Small tables with named rows and columns. After each table, cells are looked up by row and column.

dun:
	vaz	kada
kir	7.70	7.16
kinum	6.65	8.48
rodagu	7.32	7.94
godi	8.13	5.52
vifanim	7.77	6.21
piv	8.18	4.53
lol	7.95	1.86
zitizar	7.27	7.49
zud	7.91	5.94
dunarol	6.82	1.86
zepezu	7.69	6.51

What is the kada of godi in dun?
5.52
What is the kada of vifanim in dun?
6.21
What is the kada of rodagu in dun?
7.94
What is the kada of zitizar in dun?
7.49
What is the vaz of kir in dun?
7.70
What is the kada of piv in dun?
4.53
What is the kada of zud in dun?
5.94
What is the kada of kir in dun?
7.16
What is the kada of dunarol in dun?
1.86
What is the vaz of piv in dun?
8.18
What is the vaz of kinum in dun?
6.65
What is the vaz of zitizar in dun?
7.27
What is the kada of zepezu in dun?
6.51

fasabiv =
,pumeda,rezeli,litu,muno
darufo,53,200,90,49
funud,64,211,95,65
togur,56,187,76,48

litu of darufo = 90
pumeda of darufo = 53
litu of togur = 76
pumeda of funud = 64
muno of darufo = 49
muno of funud = 65
rezeli of funud = 211
rezeli of togur = 187
litu of funud = 95
muno of togur = 48
pumeda of togur = 56
rezeli of darufo = 200

Table pefuge
fields: gog, fudiliz, dur, zez, sesa, nusera, zavefe
tefup: [106, 195, 129, 176, 119, 85, 51]
mav: [109, 126, 92, 154, 76, 142, 84]
fiz: [173, 109, 169, 189, 120, 81, 113]

What is the zavefe of mav in pefuge? 84
What is the nusera of tefup in pefuge? 85
What is the zez of fiz in pefuge? 189
What is the gog of fiz in pefuge? 173
What is the fudiliz of mav in pefuge? 126
What is the dur of fiz in pefuge? 169
What is the dur of mav in pefuge? 92
What is the nusera of mav in pefuge? 142
What is the sesa of tefup in pefuge? 119
What is the zez of mav in pefuge? 154
What is the fudiliz of fiz in pefuge? 109
What is the nusera of fiz in pefuge? 81
What is the zavefe of tefup in pefuge? 51
What is the gog of tefup in pefuge? 106
What is the fudiliz of tefup in pefuge? 195
What is the sesa of fiz in pefuge? 120
What is the dur of tefup in pefuge? 129
What is the sesa of mav in pefuge? 76
Row with the largest nusera: mav

zil =
cols = rubefo, pesetuz, beno, mib, piba
nokili: [0.59, 0.33, 0.44, 0.67, 0.26]
sorazus: [0.59, 0.67, 0.50, 0.56, 0.49]
nikop: [0.59, 0.67, 0.79, 0.50, 0.48]
gunogas: [0.55, 0.73, 0.50, 0.57, 0.50]
delid: [0.50, 0.56, 0.51, 0.64, 0.62]
tagano: [0.73, 0.54, 0.38, 0.68, 0.50]
kekit: [0.34, 0.29, 0.51, 0.66, 0.34]
farinu: [0.48, 0.52, 0.50, 0.55, 0.50]
pup: [0.50, 0.54, 0.38, 0.69, 0.36]
vosi: [0.38, 0.50, 0.33, 0.69, 0.63]
leg: [0.49, 0.52, 0.83, 0.55, 0.41]
putize: [0.50, 0.69, 0.58, 0.62, 0.44]
bup: [0.71, 0.75, 0.54, 0.63, 0.52]
seg: [0.21, 0.56, 0.50, 0.64, 0.62]

kekit, piba -> 0.34
leg, rubefo -> 0.49
bup, mib -> 0.63
delid, pesetuz -> 0.56
bup, piba -> 0.52
nokili, beno -> 0.44
seg, piba -> 0.62
sorazus, beno -> 0.50
nikop, rubefo -> 0.59
pup, rubefo -> 0.50
nokili, pesetuz -> 0.33
kekit, rubefo -> 0.34
kekit, mib -> 0.66
kekit, pesetuz -> 0.29
nikop, piba -> 0.48
bup, beno -> 0.54
nikop, beno -> 0.79
sorazus, mib -> 0.56
nokili, rubefo -> 0.59

mifitu:
         vakodu  bilife  zudebev  gobaba   dumo  digiz  muvanaz
rok       64668   35859    51105   32988  51909  51076    43193
kovokes   58664   44604    43647   38318  55520  76411    23461
vuv       60274   36120    33055    9613  62934  54371    27925
zinen     23557   40702    35651   36548  55539  44506    31200
safira    26650   26574    29712   36875  64777  48030    43027
rar       39653   40079    37720   49556  11712  43322    29231
voki      39192   24756    16941   38363  11075  36150    38566

vakodu of kovokes is 58664
gobaba of kovokes is 38318
dumo of rar is 11712
zudebev of rok is 51105
zudebev of rar is 37720
gobaba of rok is 32988
digiz of vuv is 54371
muvanaz of kovokes is 23461
muvanaz of vuv is 27925
vakodu of zinen is 23557
digiz of rar is 43322
zudebev of zinen is 35651
Which row has the largest vakodu? rok

lup:
         sakimid  voni  nedel  vebamef  rudadem  vimiv  lonop  kanerud  masaru
pidukoz      140   125    149      158      172    212    151      163     145
ruz          152   169    162      156      170    180    151      144     145
tonipa       152   189    146      156      116     79    141      135     143
peviku       152   189    146      156      116     78    140      135     143
geg          153   178    139      168      110     55    130      149     152
nes          139    85    144      129      167    198    165      166     170
tas          154   173    162      155      169    175    151      142     145
mefi         152   188    146      157      116     77    140      135     144
giv          144   148    156      161      172    199    149      155     144
rodadu       163   184    164      150      163    155    153      137     144

vebamef of rodadu is 150
voni of nes is 85
vimiv of peviku is 78
nedel of rodadu is 164
vebamef of ruz is 156
lonop of peviku is 140
vimiv of tonipa is 79
vebamef of mefi is 157
kanerud of peviku is 135

Table tiru
,tibuvo,daruki,lat,pifuf,nidazi,danag,tar,tisi
kubaga,68,111,93,137,100,124,88,81
vanima,128,153,109,86,71,79,132,147
vin,97,95,106,136,97,135,120,91
kure,130,151,120,63,132,112,101,122
zumesa,110,81,105,193,164,140,70,116
vem,142,94,135,82,133,136,96,140
zutiv,95,78,81,102,123,141,96,105
kig,119,51,102,120,127,115,137,137

vin, tar => 120
zumesa, tar => 70
zumesa, tibuvo => 110
vanima, lat => 109
zumesa, nidazi => 164
kubaga, tar => 88
zutiv, danag => 141
kure, daruki => 151
kig, nidazi => 127
kubaga, daruki => 111
kubaga, pifuf => 137
vanima, daruki => 153
Row with the largest daruki: vanima

Table daveto
	batenaf	lem	kunof	puris
bava	176	115	188	136
bomabu	150	179	145	163
molam	156	166	149	154
semesan	144	192	139	165
fotud	118	248	94	207
duruvus	130	221	115	189
buf	201	52	223	109
sozuz	184	99	196	130
geb	185	86	206	129
zafut	145	189	138	166
lag	155	168	146	168
rer	164	155	157	151
pel	165	138	169	148
vugizeg	132	214	123	175

bomabu, kunof -> 145
pel, lem -> 138
vugizeg, puris -> 175
semesan, lem -> 192
molam, lem -> 166
semesan, puris -> 165
lag, lem -> 168
vugizeg, kunof -> 123
bomabu, lem -> 179
buf, batenaf -> 201
molam, puris -> 154

lafem.tsv
	tun	gud	dusimul	ros	did	nifeme
manaro	1859	2824	3296	1643	1930	1881
tarov	1490	1744	1558	1643	3467	5407
bevoda	1859	1744	1848	1643	1930	8051
mel	2596	1744	1848	1793	3774	1881
zur	3701	1744	1558	2842	1623	2762
fon	1859	1744	1558	1643	1930	5407
met	4438	3004	3875	1643	1623	1881
nudut	1490	1924	2137	1643	3467	7169
gupag	3333	1744	1558	2242	1623	2762
mus	1859	2284	1558	2392	1623	3644
nudi	3333	1744	1558	1643	2545	1881

What is the nifeme of manaro in lafem? 1881
What is the ros of zur in lafem? 2842
What is the ros of gupag in lafem? 2242
What is the did of fon in lafem? 1930
What is the nifeme of gupag in lafem? 2762
What is the tun of zur in lafem? 3701
What is the dusimul of mel in lafem? 1848
What is the tun of mel in lafem? 2596
What is the gud of fon in lafem? 1744
What is the dusimul of mus in lafem? 1558
What is the dusimul of nudut in lafem? 2137

